Here is a tiny trained network, its code and every weight. The questions are about switching its units off for an input and a target symbol, where a switched-off unit gives its printed mean instead of its output.

import numpy as np


def w(rows, s, z=0):
    codes = np.array(rows[::2]) - 128.0
    scale = np.full(codes.shape[1], s)
    scale[-1] = z or s
    return codes * scale


def norm(h):
    return h / np.sqrt((h * h).mean(-1, keepdims=True) + 1e-5)


def f(y):
    return np.maximum(y, 0)


def softmax(a):
    e = np.exp(a - a.max(-1, keepdims=True))
    return e / e.sum(-1, keepdims=True)


def log_softmax(a):
    a = a - a.max(-1, keepdims=True)
    return a - np.log(np.exp(a).sum(-1, keepdims=True))


def net(x, mask):
    ids = ['Ωαβδεηθπτ'.index(c) for c in x.split()]
    T = len(ids)
    res = E[ids] + P[:T]
    u = 0
    for l in range(3):
        r = norm(res)
        for j in range(2):
            rows = slice(2 * j, 2 * j + 2)
            q, k, v = (r @ M[l][rows].T for M in (Q, K, V))
            z = softmax(np.where(np.tri(T) > 0, q @ k.T / 2**0.5, -1e9)) @ v
            o = O[l][rows]
            res = res + np.where(mask[u + j], z, o[:, -1]) @ o[:, :-1]
        u += 2
        y = f(norm(res) @ A[l][:, :-1].T + A[l][:, -1])
        res = res + np.where(mask[u : u + 8], y, B[l][:, -1]) @ B[l][:, :-1]
        u += 8
    return log_softmax(norm(res)[-1] @ U[:, :-1].T + U[:, -1])


Q, K, V, O, A, B = {}, {}, {}, {}, {}, {}
E = w([
[192,130,146,147],'Ω',
[176,151,157,135],'α',
[173,85,154,252],'β',
[164,127,158,105],'δ',
[107,157,197,238],'ε',
[94,221,226,73],'η',
[35,204,141,134],'θ',
[180,137,153,131],'π',
[108,156,191,240],'τ',
],0.018)
P = w([
[172,135,154,107],'0',
[112,57,240,166],'1',
[166,162,159,99],'2',
[167,154,126,205],'3',
[117,20,163,126],'4',
[215,164,117,134],'5',
[149,180,96,184],'6',
[124,18,134,114],'7',
[230,164,107,141],'8',
[158,178,52,194],'9',
[123,17,114,102],'10',
[252,162,95,149],'11',
[161,192,80,168],'12',
[120,21,106,90],'13',
],0.012)
Q[0] = w([
[140,217,35,130],'0.h0',
[138,1,58,154],'0.h0',
[144,139,30,158],'0.h1',
[187,115,193,172],'0.h1',
],0.0099)
K[0] = w([
[121,74,10,116],'0.h0',
[176,85,131,128],'0.h0',
[129,89,65,119],'0.h1',
[161,149,112,96],'0.h1',
],0.014)
V[0] = w([
[87,152,55,192],'0.h0',
[82,95,43,87],'0.h0',
[87,110,115,171],'0.h1',
[61,127,112,2],'0.h1',
],0.0083)
O[0] = w([
[105,70,91,167,148],'0.h0',
[2,131,162,83,4],'0.h0',
[149,116,182,155,113],'0.h1',
[130,82,103,89,77],'0.h1',
],0.0095,0.0046)
A[0] = w([
[42,34,143,216,184],'0.n0',
[109,217,191,193,132],'0.n1',
[128,2,138,103,111],'0.n2',
[240,208,133,18,68],'0.n3',
[200,79,12,184,150],'0.n4',
[89,198,230,94,79],'0.n5',
[215,168,67,212,3],'0.n6',
[246,105,38,103,110],'0.n7',
],0.0094,0.0054)
B[0] = w([
[175,121,7,70,186],'0.n0',
[128,98,166,157,255],'0.n1',
[188,183,211,222,134],'0.n2',
[52,134,6,128,188],'0.n3',
[149,86,140,160,174],'0.n4',
[123,117,143,191,193],'0.n5',
[181,194,100,117,179],'0.n6',
[194,50,80,151,168],'0.n7',
],0.012,0.0095)
Q[1] = w([
[188,111,162,61],'1.h0',
[175,65,51,216],'1.h0',
[148,81,106,255],'1.h1',
[96,30,152,98],'1.h1',
],0.0084)
K[1] = w([
[21,61,95,137],'1.h0',
[141,250,64,187],'1.h0',
[188,127,96,252],'1.h1',
[206,1,197,15],'1.h1',
],0.0079)
V[1] = w([
[133,1,133,177],'1.h0',
[54,88,166,167],'1.h0',
[150,168,48,82],'1.h1',
[130,198,116,116],'1.h1',
],0.0081)
O[1] = w([
[138,69,88,130,132],'1.h0',
[2,99,145,152,125],'1.h0',
[102,62,129,184,1],'1.h1',
[46,132,134,162,183],'1.h1',
],0.009,0.0017)
A[1] = w([
[156,5,219,203,1],'1.n0',
[101,191,151,155,138],'1.n1',
[140,82,181,132,61],'1.n2',
[142,20,160,192,154],'1.n3',
[49,94,138,160,90],'1.n4',
[141,136,93,166,149],'1.n5',
[168,46,92,117,74],'1.n6',
[119,166,238,122,87],'1.n7',
],0.012,0.007)
B[1] = w([
[245,238,122,30,161],'1.n0',
[171,192,133,85,233],'1.n1',
[209,114,181,47,131],'1.n2',
[2,71,242,133,219],'1.n3',
[134,69,78,117,178],'1.n4',
[77,121,239,166,253],'1.n5',
[90,190,117,61,184],'1.n6',
[132,54,82,139,171],'1.n7',
],0.0078,0.0064)
Q[2] = w([
[84,167,62,198],'2.h0',
[91,118,183,16],'2.h0',
[45,165,133,251],'2.h1',
[121,160,136,94],'2.h1',
],0.013)
K[2] = w([
[55,229,133,174],'2.h0',
[107,68,122,41],'2.h0',
[135,120,118,255],'2.h1',
[66,11,160,79],'2.h1',
],0.013)
V[2] = w([
[128,82,79,55],'2.h0',
[211,207,30,255],'2.h0',
[56,243,213,29],'2.h1',
[223,118,81,107],'2.h1',
],0.0045)
O[2] = w([
[145,173,217,154,3],'2.h0',
[2,48,210,23,242],'2.h0',
[14,114,157,126,106],'2.h1',
[79,42,27,216,99],'2.h1',
],0.0065,0.0043)
A[2] = w([
[94,117,154,169,118],'2.n0',
[133,114,106,118,41],'2.n1',
[177,109,126,161,204],'2.n2',
[111,79,73,6,144],'2.n3',
[128,164,147,95,1],'2.n4',
[97,64,136,157,162],'2.n5',
[138,161,73,164,129],'2.n6',
[163,73,181,65,55],'2.n7',
],0.025,0.004)
B[2] = w([
[148,111,111,126,255],'2.n0',
[143,142,136,118,146],'2.n1',
[81,143,121,119,250],'2.n2',
[127,102,115,2,232],'2.n3',
[133,147,94,126,143],'2.n4',
[87,101,87,162,214],'2.n5',
[152,131,136,195,211],'2.n6',
[179,14,124,185,181],'2.n7',
],0.022,0.0082)
U = w([
[200,133,90,154,56],'Ω',
[229,158,68,170,89],'α',
[241,16,188,165,121],'β',
[159,116,118,62,254],'δ',
[130,141,209,144,133],'ε',
[88,227,101,141,142],'η',
[3,56,101,191,105],'θ',
[222,143,48,147,68],'π',
[131,148,212,154,152],'τ',
],0.012,0.0083)

Each question gives the input, a string of symbols that net reads in full, and the target symbol t.
The units are the heads (2 rows each of Q, K, V and O) and the neurons (one row each of A and B). Each row of codes is followed by its name. A weight is (code - 128) times the scale printed after its matrix; where a second scale follows, it is the last column's (O, A, B and U).
mask holds one flag per unit, layer by layer, with each layer's heads first. A switched-off unit (its flag False) gives its mean, the last column of its rows in O or B, instead of its output. The means were averaged over made-up inputs and are rounded, as every weight is.
A unit's drop is (log p(t) with every unit on - log p(t) with that unit switched off) / (log p(t) with every unit on - log p(t) with every unit switched off).
The circuit of an input: a set's keep is (log p(t) with only the set's units on - log p(t) with every unit switched off) / (log p(t) with every unit on - log p(t) with every unit switched off). Starting from the 12 units with the biggest drops (on a tie, the unit counted first), units are removed one at a time, each time the one whose removal leaves the highest keep (on an exact tie, the one counted first), for as long as the keep stays at least 0.8.
circuit, biggest first: the units of the circuit, biggest drop first
most important unit: the unit with the biggest drop
top k neurons: the k neurons with the biggest drops, biggest first
top k neurons in layer l: the k neurons of layer l with the biggest drops, biggest first
which heads matter: for each layer, one digit per head in row order, 1 if its drop is at least 0.15 and else 0, layers parted by /
input π η η θ θ δ β, target θ: circuit, biggest first	(2.n2)
input δ θ α, target α: top 2 neurons	(0.n3; 2.n6)
input α β θ α θ θ θ ε θ θ θ ε, target θ: top 2 neurons	(1.n3; 2.n2)
input η θ α, target α: circuit, biggest first	(0.n3; 2.n6; 1.h0)
input α π τ Ω θ, target β: circuit, biggest first	(0.n3; 1.n0; 2.n7)
input θ θ π, target π: which heads matter	00 / 10 / 10
input δ Ω θ π θ η θ θ θ ε θ θ, target θ: top 3 neurons	(0.n6; 0.n0; 0.n7)
input θ θ θ θ θ α θ τ θ θ β τ, target θ: which heads matter	10 / 00 / 10
input θ α η Ω θ θ θ η, target θ: circuit, biggest first	(0.n5; 2.n5)
input δ β η θ θ ε θ θ π, target θ: top 2 neurons	(0.n0; 0.n4)
input η α η η η τ θ θ β θ η θ, target η: which heads matter	10 / 10 / 10
input θ θ α Ω, target θ: top 2 neurons in layer 2	(2.n2; 2.n0)
input θ θ α α η, target β: top 3 neurons	(0.n5; 1.n0; 1.n3)
input α π ε ε θ α θ π, target θ: circuit, biggest first	(2.n5)
input π τ τ θ η η δ, target θ: which heads matter	10 / 00 / 10
input α η π, target π: which heads matter	10 / 00 / 00
input ε η θ η θ β θ θ θ α, target θ: top 3 neurons in layer 0	(0.n4; 0.n7; 0.n0)
input θ π θ τ Ω η α η η θ ε π θ Ω, target θ: which heads matter	10 / 00 / 00
input θ θ α θ θ η, target η: top 3 neurons	(0.n3; 2.n7; 0.n7)
input θ θ η β, target θ: most important unit	2.n2
input α τ η η θ θ θ, target η: which heads matter	10 / 10 / 11
